Here is a tiny trained network, its code and every weight. The questions are about switching its units off for an input and a class, where a switched-off unit gives its printed mean instead of its output.

import numpy as np


def w(rows, s, z=0):
    codes = np.array(rows[::2]) - 128.0
    scale = np.full(codes.shape[1], s)
    scale[-1] = z or s
    return codes * scale


def norm(h):
    return h / np.sqrt((h * h).mean(-1, keepdims=True) + 1e-5)


def f(y):
    return np.maximum(y, 0)


def log_softmax(a):
    a = a - a.max(-1, keepdims=True)
    return a - np.log(np.exp(a).sum(-1, keepdims=True))


def net(x, mask):
    res = np.array(x, float).reshape(1, 2) / 4 @ E
    u = 0
    for l in range(3):
        y = f(norm(res) @ A[l][:, :-1].T + A[l][:, -1])
        res = res + np.where(mask[u : u + 10], y, B[l][:, -1]) @ B[l][:, :-1]
        u += 10
    return log_softmax(norm(res)[-1] @ U[:, :-1].T + U[:, -1])


A, B = {}, {}
E = w([
[234,169,95,48,65,211],'x0',
[222,101,73,255,162,100],'x1',
],0.0086)
A[0] = w([
[92,102,103,205,179,118,102],'L0N1',
[103,112,129,54,127,97,3],'L0N2',
[100,107,98,191,133,142,86],'L0N3',
[95,138,109,126,106,151,45],'L0N4',
[121,145,129,43,98,160,23],'L0N5',
[146,117,50,239,170,104,155],'L0N6',
[108,109,156,138,176,40,96],'L0N7',
[134,151,152,102,71,251,44],'L0N8',
[123,141,194,42,85,158,109],'L0N9',
[237,156,49,167,111,149,35],'L0N10',
],0.012,0.0039)
B[0] = w([
[185,114,57,88,125,54,217],'L0N1',
[153,216,74,122,88,143,159],'L0N2',
[74,155,105,95,198,85,172],'L0N3',
[76,150,119,221,152,75,134],'L0N4',
[71,152,105,182,140,13,186],'L0N5',
[161,253,165,110,221,141,251],'L0N6',
[231,64,225,112,195,163,210],'L0N7',
[82,125,16,206,111,48,196],'L0N8',
[117,254,56,231,2,71,212],'L0N9',
[124,9,173,177,60,241,211],'L0N10',
],0.0071,0.011)
A[1] = w([
[77,137,150,112,83,195,124],'L1N1',
[131,144,101,87,103,170,94],'L1N2',
[189,63,186,111,129,223,4],'L1N3',
[122,88,126,60,36,198,71],'L1N4',
[135,171,164,185,73,136,119],'L1N5',
[73,176,115,210,154,121,165],'L1N6',
[92,38,181,162,191,228,21],'L1N7',
[123,140,133,96,171,163,60],'L1N8',
[190,132,85,228,181,199,132],'L1N9',
[123,30,164,127,251,53,98],'L1N10',
],0.011,0.0036)
B[1] = w([
[124,118,76,117,147,113,145],'L1N1',
[125,145,97,131,155,90,132],'L1N2',
[102,238,189,50,213,183,167],'L1N3',
[138,198,50,138,143,88,145],'L1N4',
[41,42,205,3,161,45,188],'L1N5',
[201,54,178,70,153,146,208],'L1N6',
[95,244,200,151,209,159,164],'L1N7',
[147,109,134,108,134,176,143],'L1N8',
[58,102,160,18,53,195,224],'L1N9',
[224,126,82,164,165,95,255],'L1N10',
],0.0069,0.0099)
A[2] = w([
[175,175,74,214,121,60,253],'L2N1',
[89,123,197,161,95,88,163],'L2N2',
[45,173,145,45,147,41,35],'L2N3',
[76,124,215,60,163,177,39],'L2N4',
[96,45,91,129,52,131,156],'L2N5',
[124,164,108,81,93,56,96],'L2N6',
[1,92,238,88,165,131,110],'L2N7',
[233,162,123,88,184,130,163],'L2N8',
[174,74,21,135,42,184,66],'L2N9',
[113,213,183,41,168,99,93],'L2N10',
],0.0093,0.0041)
B[2] = w([
[132,171,198,13,192,245,255],'L2N1',
[178,79,98,104,142,163,172],'L2N2',
[233,107,38,197,111,113,188],'L2N3',
[145,196,85,174,90,215,181],'L2N4',
[30,93,219,113,164,118,171],'L2N5',
[178,120,141,214,209,217,184],'L2N6',
[208,101,80,121,146,168,188],'L2N7',
[36,133,138,124,86,3,254],'L2N8',
[140,55,169,156,170,33,155],'L2N9',
[76,42,137,149,91,132,206],'L2N10',
],0.0082,0.009)
U = w([
[131,154,160,91,114,232,167],'0',
[137,148,154,147,112,115,2],'1',
[41,61,153,127,79,94,143],'2',
[222,64,69,169,122,133,104],'3',
[166,136,173,104,194,31,185],'4',
[98,249,66,156,89,76,148],'5',
],0.023,0.0088)

Each question gives the input, the list of numbers given to net, and the class t.
The units are the neurons (one row each of A and B). Each row of codes is followed by its name. A weight is (code - 128) times the scale printed after its matrix; where a second scale follows, it is the last column's (A, B and U).
mask holds one flag per neuron, layer by layer. A switched-off neuron (its flag False) gives its mean, the last column of its row in B, instead of its output. The means were averaged over made-up inputs and are rounded, as every weight is.
A unit's drop is (log p(t) with every unit on - log p(t) with that unit switched off) / (log p(t) with every unit on - log p(t) with every unit switched off).
The circuit of an input: a set's keep is (log p(t) with only the set's units on - log p(t) with every unit switched off) / (log p(t) with every unit on - log p(t) with every unit switched off). Starting from the 12 units with the biggest drops (on a tie, the unit counted first), units are removed one at a time, each time the one whose removal leaves the highest keep (on an exact tie, the one counted first), for as long as the keep stays at least 0.8.
circuit, biggest first: the units of the circuit, biggest drop first
most important unit: the unit with the biggest drop
k most important neurons: the k neurons with the biggest drops, biggest first
k most important neurons of layer l: the k neurons of layer l with the biggest drops, biggest first
drop when u is switched off: that unit's drop, to one decimal
input [1,-6], class 5: circuit, biggest first -> L0N9
input [7,3], class 2: 4 most important neurons -> L0N8, L0N7, L0N6, L2N9
input [6,3], class 0: 3 most important neurons of layer 0 -> L0N10, L0N9, L0N1
input [5,2], class 2: 3 most important neurons of layer 0 -> L0N8, L0N7, L0N6
input [6,-2], class 2: 3 most important neurons -> L0N6, L2N5, L1N10
input [8,4], class 0: 2 most important neurons of layer 0 -> L0N10, L0N9
input [4,-2], class 5: 2 most important neurons of layer 0 -> L0N9, L0N8
input [8,-2], class 2: 3 most important neurons -> L0N6, L0N8, L2N9
input [-1,-4], class 5: 4 most important neurons -> L0N9, L0N7, L0N10, L0N2
input [3,-1], class 2: 3 most important neurons -> L0N6, L2N5, L1N10
input [7,-2], class 2: 2 most important neurons of layer 2 -> L2N5, L2N9
input [0,6], class 0: 2 most important neurons -> L0N10, L1N9
input [-2,-5], class 3: drop when L2N3 is switched off -> 0.2
input [5,-2], class 5: drop when L2N10 is switched off -> 0.6
input [1,4], class 0: drop when L0N10 is switched off -> 0.4
input [-1,-2], class 3: most important unit -> L1N5
